Below are the code and all the weights of a small trained network. Each question names an input and a class and asks about switching units off, where a switched-off unit gives its printed mean instead of its output.

import numpy as np


def w(rows, s, z=0):
    codes = np.array(rows[::2]) - 128.0
    scale = np.full(codes.shape[1], s)
    scale[-1] = z or s
    return codes * scale


def f(y):
    return y / 2 * (1 + np.tanh(0.7978845608 * (y + 0.044715 * y**3)))


def log_softmax(a):
    a = a - a.max(-1, keepdims=True)
    return a - np.log(np.exp(a).sum(-1, keepdims=True))


def net(x, mask):
    res = np.array(x, float).reshape(1, 5) / 4 @ E
    y = f(res @ A[0][:, :-1].T + A[0][:, -1])
    res = res + np.where(mask, y, B[0][:, -1]) @ B[0][:, :-1]
    return log_softmax(res[-1] @ U[:, :-1].T + U[:, -1])


A, B = {}, {}
E = w([
[90,50,155,60,105,171,60,152,194,167,248,118],'x0',
[137,169,162,102,166,232,125,110,181,88,44,130],'x1',
[72,178,63,141,195,165,145,207,157,151,103,202],'x2',
[85,82,150,197,237,147,108,79,64,221,119,92],'x3',
[183,140,166,82,162,80,21,141,113,101,171,234],'x4',
],0.012)
A[0] = w([
[114,86,212,87,105,116,133,118,172,168,163,75,253],'neuron 0',
[104,79,132,177,215,63,123,183,92,215,117,211,196],'neuron 1',
[55,133,137,201,255,131,92,109,93,177,112,144,139],'neuron 2',
[122,161,67,60,73,173,184,180,221,53,172,121,226],'neuron 3',
[153,178,79,136,162,76,115,199,54,152,117,223,152],'neuron 4',
[153,154,88,157,131,151,218,82,69,110,32,57,196],'neuron 5',
[88,148,111,76,165,143,138,154,167,221,150,111,209],'neuron 6',
[238,67,193,110,120,43,82,24,58,163,160,44,186],'neuron 7',
[236,59,152,43,116,148,40,103,102,31,204,227,224],'neuron 8',
],0.0078,0.005)
B[0] = w([
[53,93,144,92,113,158,100,157,80,93,139,36,198],'neuron 0',
[164,120,117,138,96,155,113,92,61,176,164,196,212],'neuron 1',
[182,83,157,205,151,170,92,131,114,199,122,162,221],'neuron 2',
[102,141,73,106,110,71,129,186,201,164,150,116,229],'neuron 3',
[169,151,121,126,94,132,180,95,107,94,181,200,202],'neuron 4',
[153,212,62,195,255,139,204,122,143,132,113,74,235],'neuron 5',
[72,91,116,104,112,174,92,162,112,159,132,151,185],'neuron 6',
[149,106,186,157,115,50,122,78,66,105,54,89,237],'neuron 7',
[169,216,192,68,137,100,67,149,130,90,109,135,249],'neuron 8',
],0.012,0.018)
U = w([
[1,51,125,100,111,209,119,165,139,119,162,88,55],'0',
[153,212,154,45,114,125,77,207,212,91,96,191,162],'1',
[144,140,214,114,96,72,65,136,89,94,98,92,39],'2',
[157,228,92,194,203,144,223,126,144,119,102,109,248],'3',
[124,54,140,172,146,177,89,147,98,230,149,193,179],'4',
[143,140,111,127,60,101,186,84,89,120,206,218,139],'5',
[111,62,146,176,113,108,185,98,114,122,56,67,104],'6',
[35,89,79,121,68,69,169,195,182,184,177,108,81],'7',
],0.01,0.0015)

Each question gives the input, the list of numbers given to net, and the class t.
The units are the neurons (one row each of A and B). Each row of codes is followed by its name. A weight is (code - 128) times the scale printed after its matrix; where a second scale follows, it is the last column's (A, B and U).
mask holds one flag per neuron, in row order. A switched-off neuron (its flag False) gives its mean, the last column of its row in B, instead of its output. The means were averaged over made-up inputs and are rounded, as every weight is.
A unit's drop is (log p(t) with every unit on - log p(t) with that unit switched off) / (log p(t) with every unit on - log p(t) with every unit switched off).
The circuit of an input: a set's keep is (log p(t) with only the set's units on - log p(t) with every unit switched off) / (log p(t) with every unit on - log p(t) with every unit switched off). Starting from all 9 units, units are removed one at a time, each time the one whose removal leaves the highest keep (on an exact tie, the one counted first), for as long as the keep stays at least 0.8.
circuit, biggest first: the units of the circuit, biggest drop first
top k neurons: the k neurons with the biggest drops, biggest first
drop when u is switched off: that unit's drop, to one decimal
input [2,-8,6,1,1], class 5: top 3 neurons : neuron 4; neuron 0; neuron 1
input [8,3,-4,8,1], class 2: circuit, biggest first : neuron 7
input [4,2,5,1,3], class 4: top 2 neurons : neuron 1; neuron 6
input [-3,-1,3,1,1], class 5: circuit, biggest first : neuron 4; neuron 5
input [7,-4,1,5,7], class 2: top 2 neurons : neuron 8; neuron 7
input [0,0,7,-5,-2], class 7: circuit, biggest first : neuron 8; neuron 3
input [-4,3,2,-1,5], class 1: top 2 neurons : neuron 5; neuron 7
input [-2,8,3,5,1], class 4: top 2 neurons : neuron 2; neuron 8
input [0,-8,2,1,7], class 5: top 2 neurons : neuron 4; neuron 1
input [1,5,-3,8,-3], class 4: top 2 neurons : neuron 2; neuron 8
input [3,1,-3,-8,-4], class 7: top 2 neurons : neuron 3; neuron 0
input [-8,-5,-2,7,4], class 4: top 2 neurons : neuron 2; neuron 1
input [1,7,-2,6,-1], class 4: top 3 neurons : neuron 2; neuron 8; neuron 7
input [5,7,-4,5,-6], class 0: circuit, biggest first : neuron 0
input [-2,4,6,4,6], class 4: drop when neuron 2 is switched off : 0.3
input [1,-3,8,-1,2], class 5: drop when neuron 4 is switched off : 1.0
input [1,3,-7,2,-2], class 6: drop when neuron 8 is switched off : 1.2
